Here is a tiny trained network, its code and every weight. The questions are about switching its units off for an input and a class, where a switched-off unit gives its printed mean instead of its output.

import numpy as np


def w(rows, s, z=0):
    codes = np.array(rows[::2]) - 128.0
    scale = np.full(codes.shape[1], s)
    scale[-1] = z or s
    return codes * scale


def norm(h):
    return h / np.sqrt((h * h).mean(-1, keepdims=True) + 1e-5)


def f(y):
    return y / 2 * (1 + np.tanh(0.7978845608 * (y + 0.044715 * y**3)))


def log_softmax(a):
    a = a - a.max(-1, keepdims=True)
    return a - np.log(np.exp(a).sum(-1, keepdims=True))


def net(x, mask):
    res = np.array(x, float).reshape(1, 6) / 4 @ E
    u = 0
    for l in range(2):
        y = f(norm(res) @ A[l][:, :-1].T + A[l][:, -1])
        res = res + np.where(mask[u : u + 9], y, B[l][:, -1]) @ B[l][:, :-1]
        u += 9
    return log_softmax(norm(res)[-1] @ U[:, :-1].T + U[:, -1])


A, B = {}, {}
E = w([
[93,47,150,159,67,101,131],'x0',
[2,224,162,147,57,107,176],'x1',
[184,170,140,144,32,116,141],'x2',
[144,119,114,185,149,152,139],'x3',
[149,107,60,90,191,136,229],'x4',
[155,122,229,53,113,94,115],'x5',
],0.0052)
A[0] = w([
[72,42,156,122,115,80,32,73],'0.n0',
[165,137,92,234,163,228,89,146],'0.n1',
[240,169,236,45,153,113,70,115],'0.n2',
[113,58,141,75,85,73,57,131],'0.n3',
[170,172,154,192,254,182,166,254],'0.n4',
[243,88,151,51,216,121,190,145],'0.n5',
[238,65,112,61,177,30,121,118],'0.n6',
[126,33,252,96,135,113,192,167],'0.n7',
[92,180,148,228,128,144,216,181],'0.n8',
],0.006,0.0036)
B[0] = w([
[134,244,116,145,165,160,134,182],'0.n0',
[165,76,131,166,94,85,104,214],'0.n1',
[92,51,140,67,140,165,155,245],'0.n2',
[173,140,122,146,159,143,185,191],'0.n3',
[156,95,110,87,157,120,143,252],'0.n4',
[76,113,131,133,126,132,142,244],'0.n5',
[133,171,140,132,99,123,87,223],'0.n6',
[120,135,94,176,124,181,215,212],'0.n7',
[106,128,139,96,134,64,97,219],'0.n8',
],0.011,0.0039)
A[1] = w([
[169,68,134,215,53,84,254,235],'1.n0',
[147,153,248,222,245,146,133,127],'1.n1',
[36,167,143,177,105,76,52,152],'1.n2',
[52,226,165,72,197,214,125,93],'1.n3',
[203,115,77,211,172,129,58,40],'1.n4',
[188,180,69,132,65,110,181,184],'1.n5',
[140,138,73,129,181,47,102,196],'1.n6',
[140,220,59,117,216,120,205,118],'1.n7',
[196,168,131,174,235,238,147,6],'1.n8',
],0.0078,0.0017)
B[1] = w([
[139,213,161,133,157,128,143,255],'1.n0',
[148,97,38,142,89,154,122,169],'1.n1',
[95,99,144,74,139,175,3,230],'1.n2',
[146,85,89,146,112,154,104,240],'1.n3',
[202,99,133,94,109,135,101,211],'1.n4',
[81,148,159,68,126,81,118,172],'1.n5',
[111,160,153,199,133,81,106,201],'1.n6',
[115,116,126,185,118,83,130,201],'1.n7',
[101,168,121,152,38,161,107,185],'1.n8',
],0.011,0.0045)
U = w([
[126,173,187,69,85,96,171,5],'0',
[131,205,169,151,135,182,223,109],'1',
[152,130,71,180,57,185,137,113],'2',
[71,128,159,104,118,128,47,183],'3',
[86,86,95,173,185,82,179,109],'4',
[146,67,146,56,149,204,188,214],'5',
[138,155,149,150,143,54,128,88],'6',
[254,82,120,140,139,106,101,149],'7',
],0.015,0.0028)

Each question gives the input, the list of numbers given to net, and the class t.
The units are the neurons (one row each of A and B). Each row of codes is followed by its name. A weight is (code - 128) times the scale printed after its matrix; where a second scale follows, it is the last column's (A, B and U).
mask holds one flag per neuron, layer by layer. A switched-off neuron (its flag False) gives its mean, the last column of its row in B, instead of its output. The means were averaged over made-up inputs and are rounded, as every weight is.
A unit's drop is (log p(t) with every unit on - log p(t) with that unit switched off) / (log p(t) with every unit on - log p(t) with every unit switched off).
The circuit of an input: a set's keep is (log p(t) with only the set's units on - log p(t) with every unit switched off) / (log p(t) with every unit on - log p(t) with every unit switched off). Starting from the 12 units with the biggest drops (on a tie, the unit counted first), units are removed one at a time, each time the one whose removal leaves the highest keep (on an exact tie, the one counted first), for as long as the keep stays at least 0.8.
circuit, biggest first: the units of the circuit, biggest drop first
k most important neurons: the k neurons with the biggest drops, biggest first
k most important neurons of layer l: the k neurons of layer l with the biggest drops, biggest first
drop when u is switched off: that unit's drop, to one decimal
input [-1,6,3,3,4,2], class 3: most important neuron -> (0.n8)
input [-6,0,-8,7,0,-2], class 7: circuit, biggest first -> (0.n1 1.n4)
input [2,8,8,-4,3,-8], class 3: circuit, biggest first -> (1.n2 0.n8)
input [0,2,3,6,-5,5], class 1: circuit, biggest first -> (0.n6 0.n7 1.n0)
input [7,-8,8,5,6,6], class 1: circuit, biggest first -> (1.n0 0.n7)
input [7,-6,3,-1,-8,-2], class 2: circuit, biggest first -> (0.n0 1.n8 0.n3)
input [-7,0,0,-6,0,-6], class 7: 3 most important neurons of layer 1 -> (1.n4 1.n0 1.n8)
input [-6,1,-7,5,0,-8], class 7: circuit, biggest first -> (0.n1 1.n4)
input [7,-8,-6,-4,8,-4], class 4: 4 most important neurons -> (0.n5 1.n2 1.n3 0.n2)
input [3,1,7,8,8,8], class 1: 2 most important neurons -> (1.n0 0.n7)
input [8,-5,-2,8,-7,1], class 2: circuit, biggest first -> (0.n0 1.n1)
input [-3,2,5,6,-5,-6], class 3: 3 most important neurons -> (1.n2 0.n8 0.n3)
input [4,3,-1,-4,-7,1], class 2: circuit, biggest first -> (0.n0 0.n3 1.n1)
input [8,0,5,-7,6,-3], class 0: circuit, biggest first -> (1.n5)
input [2,-3,8,-4,1,5], class 1: circuit, biggest first -> (0.n7 1.n0)
input [-7,-2,-7,-5,4,-5], class 4: 2 most important neurons -> (0.n5 1.n2)
input [7,5,2,-8,-6,8], class 1: 2 most important neurons -> (0.n7 0.n3)
input [6,-6,-2,-7,4,-1], class 1: 2 most important neurons of layer 0 -> (0.n7 0.n5)
input [0,-1,-3,3,5,0], class 4: 2 most important neurons -> (0.n5 0.n2)
input [7,-4,6,1,-5,6], class 1: most important neuron of layer 1 -> (1.n0)
input [0,3,-1,4,4,7], class 1: 2 most important neurons -> (0.n7 1.n0)
input [-6,6,-1,0,-3,6], class 5: 2 most important neurons of layer 0 -> (0.n2 0.n6)
input [-3,0,0,5,-3,8], class 5: drop when 0.n2 is switched off -> 1.4
input [-2,-3,1,5,4,7], class 5: drop when 0.n2 is switched off -> 0.4
